Below is a small trained network, with its code and all its weights. Each question gives an input and a class and asks what happens when units are switched off, that is, made to give their printed mean instead of their output.

import numpy as np


def w(rows, s, z=0):
    codes = np.array(rows[::2]) - 128.0
    scale = np.full(codes.shape[1], s)
    scale[-1] = z or s
    return codes * scale


def norm(h):
    return h / np.sqrt((h * h).mean(-1, keepdims=True) + 1e-5)


def f(y):
    return y / 2 * (1 + np.tanh(0.7978845608 * (y + 0.044715 * y**3)))


def log_softmax(a):
    a = a - a.max(-1, keepdims=True)
    return a - np.log(np.exp(a).sum(-1, keepdims=True))


def net(x, mask):
    res = np.array(x, float).reshape(1, 4) / 4 @ E
    u = 0
    for l in range(4):
        y = f(norm(res) @ A[l][:, :-1].T + A[l][:, -1])
        res = res + np.where(mask[u : u + 10], y, B[l][:, -1]) @ B[l][:, :-1]
        u += 10
    return log_softmax(norm(res)[-1] @ U[:, :-1].T + U[:, -1])


A, B = {}, {}
E = w([
[242,56,225,27,181,141],'x0',
[227,186,119,212,136,138],'x1',
[67,254,155,164,197,221],'x2',
[222,72,110,171,189,104],'x3',
],0.0025)
A[0] = w([
[90,103,110,106,128,56,91],'L0N0',
[127,122,91,127,128,84,121],'L0N1',
[227,140,146,161,89,96,99],'L0N2',
[55,155,60,101,109,123,21],'L0N3',
[55,71,73,100,3,22,5],'L0N4',
[74,81,142,132,92,125,112],'L0N5',
[47,199,145,158,72,159,91],'L0N6',
[44,79,134,60,138,168,66],'L0N7',
[121,110,130,84,149,135,127],'L0N8',
[94,71,60,109,29,84,19],'L0N9',
],0.0045,0.0016)
B[0] = w([
[152,92,123,150,151,141,146],'L0N0',
[128,127,106,173,158,135,137],'L0N1',
[117,38,128,164,83,154,164],'L0N2',
[103,158,132,196,72,97,165],'L0N3',
[182,122,193,99,96,253,249],'L0N4',
[155,105,60,135,152,134,153],'L0N5',
[90,149,158,136,161,105,231],'L0N6',
[102,56,81,144,184,184,184],'L0N7',
[115,137,152,126,166,116,141],'L0N8',
[182,171,132,170,87,195,189],'L0N9',
],0.0047,0.0023)
A[1] = w([
[191,151,73,142,117,81,146],'L1N0',
[125,72,147,80,171,170,129],'L1N1',
[141,133,45,121,116,24,109],'L1N2',
[136,149,164,127,170,121,168],'L1N3',
[133,216,94,199,184,172,120],'L1N4',
[112,110,143,83,58,133,193],'L1N5',
[79,87,81,89,3,127,79],'L1N6',
[202,85,91,147,162,165,116],'L1N7',
[231,119,153,142,81,152,74],'L1N8',
[127,127,179,45,178,108,2],'L1N9',
],0.0062,0.0018)
B[1] = w([
[113,41,118,195,111,201,147],'L1N0',
[89,186,126,83,167,86,208],'L1N1',
[6,50,52,204,118,177,118],'L1N2',
[164,177,209,118,107,153,156],'L1N3',
[127,52,171,90,140,28,251],'L1N4',
[230,171,108,124,185,103,178],'L1N5',
[254,163,232,229,192,196,171],'L1N6',
[126,101,50,129,86,64,204],'L1N7',
[167,184,137,217,28,70,228],'L1N8',
[111,179,202,122,151,191,154],'L1N9',
],0.0036,0.003)
A[2] = w([
[130,151,97,165,106,245,6],'L2N0',
[145,125,122,83,136,163,91],'L2N1',
[88,110,155,173,125,71,146],'L2N2',
[120,122,139,108,77,195,73],'L2N3',
[175,182,116,136,185,120,90],'L2N4',
[152,96,45,173,81,136,122],'L2N5',
[151,137,135,3,167,142,95],'L2N6',
[156,94,71,149,147,133,111],'L2N7',
[110,171,121,106,177,214,105],'L2N8',
[164,162,175,73,136,174,146],'L2N9',
],0.0069,0.0018)
B[2] = w([
[208,116,164,193,153,182,160],'L2N0',
[88,189,131,137,181,110,133],'L2N1',
[102,172,186,127,120,160,211],'L2N2',
[149,115,185,164,162,143,140],'L2N3',
[115,50,175,26,132,81,137],'L2N4',
[102,95,242,69,183,134,245],'L2N5',
[57,168,124,109,252,188,250],'L2N6',
[61,63,97,110,160,98,150],'L2N7',
[235,43,140,107,85,45,200],'L2N8',
[77,107,215,147,137,139,250],'L2N9',
],0.0045,0.0024)
A[3] = w([
[99,209,108,150,71,100,254],'L3N0',
[125,80,50,73,177,131,48],'L3N1',
[186,66,135,86,125,118,118],'L3N2',
[167,77,28,150,58,82,171],'L3N3',
[67,165,36,107,156,174,141],'L3N4',
[138,74,114,91,154,170,112],'L3N5',
[149,81,137,126,143,66,111],'L3N6',
[191,132,126,164,90,254,90],'L3N7',
[190,73,148,93,125,120,63],'L3N8',
[101,121,169,57,172,128,122],'L3N9',
],0.0071,0.0024)
B[3] = w([
[143,136,32,99,116,251,224],'L3N0',
[179,110,94,214,146,139,123],'L3N1',
[132,198,46,157,72,75,196],'L3N2',
[89,210,206,43,182,155,193],'L3N3',
[253,160,78,133,77,68,162],'L3N4',
[134,197,100,171,178,130,152],'L3N5',
[107,95,131,144,69,125,168],'L3N6',
[195,150,173,168,88,167,219],'L3N7',
[130,157,102,96,95,50,186],'L3N8',
[169,154,148,125,172,168,252],'L3N9',
],0.005,0.003)
U = w([
[40,40,120,176,113,106,136],'0',
[169,103,132,109,57,9,157],'1',
[133,164,187,73,225,157,168],'2',
[216,124,171,191,48,197,162],'3',
[70,184,14,137,88,205,160],'4',
[184,114,31,141,192,90,103],'5',
[133,87,92,101,108,146,2],'6',
[136,81,97,128,121,142,35],'7',
],0.013,0.008)

Each question gives the input, the list of numbers given to net, and the class t.
The units are the neurons (one row each of A and B). Each row of codes is followed by its name. A weight is (code - 128) times the scale printed after its matrix; where a second scale follows, it is the last column's (A, B and U).
mask holds one flag per neuron, layer by layer. A switched-off neuron (its flag False) gives its mean, the last column of its row in B, instead of its output. The means were averaged over made-up inputs and are rounded, as every weight is.
A unit's drop is (log p(t) with every unit on - log p(t) with that unit switched off) / (log p(t) with every unit on - log p(t) with every unit switched off).
The circuit of an input: a set's keep is (log p(t) with only the set's units on - log p(t) with every unit switched off) / (log p(t) with every unit on - log p(t) with every unit switched off). Starting from the 12 units with the biggest drops (on a tie, the unit counted first), units are removed one at a time, each time the one whose removal leaves the highest keep (on an exact tie, the one counted first), for as long as the keep stays at least 0.8.
units of the circuit, in order: the units of the circuit, biggest drop first
unit that matters most: the unit with the biggest drop
k most important neurons: the k neurons with the biggest drops, biggest first
top k neurons in layer l: the k neurons of layer l with the biggest drops, biggest first
drop of u: that unit's drop, to one decimal
input [2,-6,1,4], class 5: units of the circuit, in order -> [L0N4; L2N5; L3N3]
input [3,6,-7,-2], class 1: units of the circuit, in order -> [L3N8]
input [3,-5,-6,-2], class 2: units of the circuit, in order -> [L1N1; L2N6]
input [-2,4,4,-3], class 4: 2 most important neurons -> [L0N4; L3N0]
input [-5,-2,8,8], class 4: 2 most important neurons -> [L0N4; L2N5]
input [-4,-6,-8,7], class 3: 4 most important neurons -> [L0N9; L0N4; L1N4; L1N6]
input [-2,3,-6,5], class 1: 2 most important neurons -> [L2N5; L1N7]
input [-5,-7,-5,8], class 3: 2 most important neurons -> [L0N9; L0N4]
input [7,-1,-2,4], class 5: top 2 neurons in layer 1 -> [L1N7; L1N6]
input [-5,-6,-6,8], class 3: 3 most important neurons -> [L0N9; L0N4; L1N4]
input [1,0,2,8], class 1: top 3 neurons in layer 2 -> [L2N6; L2N5; L2N9]
input [-2,8,2,5], class 0: 2 most important neurons -> [L0N4; L1N0]
input [-1,-2,-1,5], class 0: 4 most important neurons -> [L2N5; L0N4; L2N7; L2N8]
input [5,-1,-6,-8], class 2: unit that matters most -> L2N6
input [-1,8,-2,5], class 0: 2 most important neurons -> [L0N4; L1N2]
input [0,3,-7,7], class 1: top 2 neurons in layer 3 -> [L3N3; L3N2]
input [0,-7,5,8], class 5: top 3 neurons in layer 0 -> [L0N7; L0N4; L0N6]
input [1,0,4,7], class 1: 2 most important neurons -> [L0N6; L0N7]
input [-2,3,3,5], class 0: top 2 neurons in layer 0 -> [L0N4; L0N9]
input [-2,7,0,1], class 0: 2 most important neurons -> [L0N4; L2N5]
input [-3,6,7,6], class 0: 3 most important neurons -> [L1N4; L0N4; L2N8]
input [6,8,7,2], class 1: unit that matters most -> L2N4
input [2,7,-1,0], class 1: top 2 neurons in layer 2 -> [L2N5; L2N7]
input [-2,-2,3,4], class 4: 3 most important neurons -> [L0N4; L2N5; L3N0]
input [-4,1,0,1], class 4: top 2 neurons in layer 0 -> [L0N6; L0N7]
input [-2,0,4,-3], class 4: top 2 neurons in layer 0 -> [L0N4; L0N3]
input [6,0,-4,2], class 1: unit that matters most -> L1N8
input [-5,7,2,2], class 0: top 3 neurons in layer 1 -> [L1N0; L1N4; L1N1]
input [6,-5,-6,4], class 5: top 2 neurons in layer 2 -> [L2N6; L2N8]
input [-2,7,1,3], class 0: drop of L0N4 -> 0.4
